Here is a tiny trained network, its code and every weight. The questions are about switching its units off for an input and a class, where a switched-off unit gives its printed mean instead of its output.

import numpy as np


def w(rows, s, z=0):
    codes = np.array(rows[::2]) - 128.0
    scale = np.full(codes.shape[1], s)
    scale[-1] = z or s
    return codes * scale


def f(y):
    return y / 2 * (1 + np.tanh(0.7978845608 * (y + 0.044715 * y**3)))


def log_softmax(a):
    a = a - a.max(-1, keepdims=True)
    return a - np.log(np.exp(a).sum(-1, keepdims=True))


def net(x, mask):
    res = np.array(x, float).reshape(1, 2) / 4 @ E
    y = f(res @ A[0][:, :-1].T + A[0][:, -1])
    res = res + np.where(mask, y, B[0][:, -1]) @ B[0][:, :-1]
    return log_softmax(res[-1] @ U[:, :-1].T + U[:, -1])


A, B = {}, {}
E = w([
[196,126,254,164,150,96,72,104],'x0',
[120,61,215,143,118,111,162,102],'x1',
],0.015)
A[0] = w([
[116,149,118,116,51,127,134,103,11],'neuron 1',
[136,93,170,182,71,120,180,81,113],'neuron 2',
[84,100,108,137,86,92,163,148,41],'neuron 3',
[158,166,153,155,196,89,83,80,33],'neuron 4',
[152,120,88,177,84,133,187,151,13],'neuron 5',
[149,164,67,145,173,148,97,90,15],'neuron 6',
[95,118,103,137,4,199,135,169,164],'neuron 7',
[84,208,116,147,144,101,78,119,152],'neuron 8',
[185,120,135,169,170,99,115,138,14],'neuron 9',
[123,79,166,79,151,94,192,105,234],'neuron 10',
[163,176,174,182,196,60,83,100,126],'neuron 11',
[139,174,104,63,128,85,63,116,234],'neuron 12',
[100,123,127,72,98,80,107,121,57],'neuron 13',
[117,124,100,156,130,105,133,172,47],'neuron 14',
[94,218,129,116,114,89,19,129,32],'neuron 15',
[97,108,97,82,111,138,158,184,64],'neuron 16',
[93,153,139,121,181,192,74,172,218],'neuron 17',
[92,128,90,126,88,194,164,115,80],'neuron 18',
[225,157,93,70,148,126,142,174,182],'neuron 19',
[87,2,123,129,149,148,139,49,92],'neuron 20',
[154,41,100,107,101,89,121,107,2],'neuron 21',
],0.0096,0.0042)
B[0] = w([
[91,216,148,88,120,51,100,106,128],'neuron 1',
[186,95,44,117,97,92,83,98,204],'neuron 2',
[132,207,126,105,120,84,159,78,170],'neuron 3',
[68,230,131,37,187,97,170,80,199],'neuron 4',
[94,139,147,33,122,72,132,65,152],'neuron 5',
[113,163,88,35,69,47,110,120,163],'neuron 6',
[161,145,144,153,147,119,157,101,237],'neuron 7',
[150,93,89,199,59,149,50,151,176],'neuron 8',
[57,177,154,86,141,44,94,74,162],'neuron 9',
[224,109,1,170,84,59,121,197,221],'neuron 10',
[153,145,161,138,195,78,163,42,255],'neuron 11',
[187,77,73,165,108,109,107,185,202],'neuron 12',
[138,206,97,109,90,102,136,91,120],'neuron 13',
[120,185,145,77,87,41,117,74,135],'neuron 14',
[121,152,110,56,66,48,152,56,173],'neuron 15',
[104,170,150,35,183,123,189,110,212],'neuron 16',
[170,74,86,201,117,150,98,160,178],'neuron 17',
[102,187,159,110,172,94,174,85,222],'neuron 18',
[183,64,44,155,51,115,123,134,190],'neuron 19',
[197,147,78,134,45,50,8,147,202],'neuron 20',
[92,193,159,89,76,93,86,62,126],'neuron 21',
],0.0081,0.0088)
U = w([
[66,255,160,17,166,70,227,28,44],'0',
[172,135,69,125,33,86,114,154,97],'1',
[187,92,85,196,133,136,209,187,223],'2',
[35,155,221,115,176,195,209,195,2],'3',
],0.0085,0.0042)

Each question gives the input, the list of numbers given to net, and the class t.
The units are the neurons (one row each of A and B). Each row of codes is followed by its name. A weight is (code - 128) times the scale printed after its matrix; where a second scale follows, it is the last column's (A, B and U).
mask holds one flag per neuron, in row order. A switched-off neuron (its flag False) gives its mean, the last column of its row in B, instead of its output. The means were averaged over made-up inputs and are rounded, as every weight is.
A unit's drop is (log p(t) with every unit on - log p(t) with that unit switched off) / (log p(t) with every unit on - log p(t) with every unit switched off).
unit that matters most: the unit with the biggest drop
k most important neurons: the k neurons with the biggest drops, biggest first
drop when u is switched off: that unit's drop, to one decimal
input [-1,-2], class 2: most important neuron => neuron 20
input [-8,-7], class 0: 2 most important neurons => neuron 16; neuron 18
input [3,0], class 2: 2 most important neurons => neuron 16; neuron 18
input [-6,-6], class 0: 4 most important neurons => neuron 16; neuron 18; neuron 10; neuron 20
input [5,-3], class 0: 2 most important neurons => neuron 4; neuron 11
input [6,-5], class 0: 3 most important neurons => neuron 4; neuron 11; neuron 10
input [1,5], class 1: 2 most important neurons => neuron 20; neuron 2
input [-7,8], class 1: 2 most important neurons => neuron 20; neuron 10
input [-6,-5], class 0: 3 most important neurons => neuron 16; neuron 18; neuron 10
input [3,-1], class 2: 2 most important neurons => neuron 16; neuron 18
input [-3,-1], class 2: 2 most important neurons => neuron 4; neuron 11
input [8,-7], class 0: 2 most important neurons => neuron 4; neuron 11
input [-6,-4], class 0: 2 most important neurons => neuron 16; neuron 18
input [0,-3], class 2: unit that matters most => neuron 20
input [-3,8], class 1: drop when neuron 20 is switched off => 0.1
input [5,8], class 1: drop when neuron 2 is switched off => 0.1
input [-2,-3], class 2: drop when neuron 20 is switched off => 0.3
input [-8,-5], class 0: drop when neuron 4 is switched off => 0.0
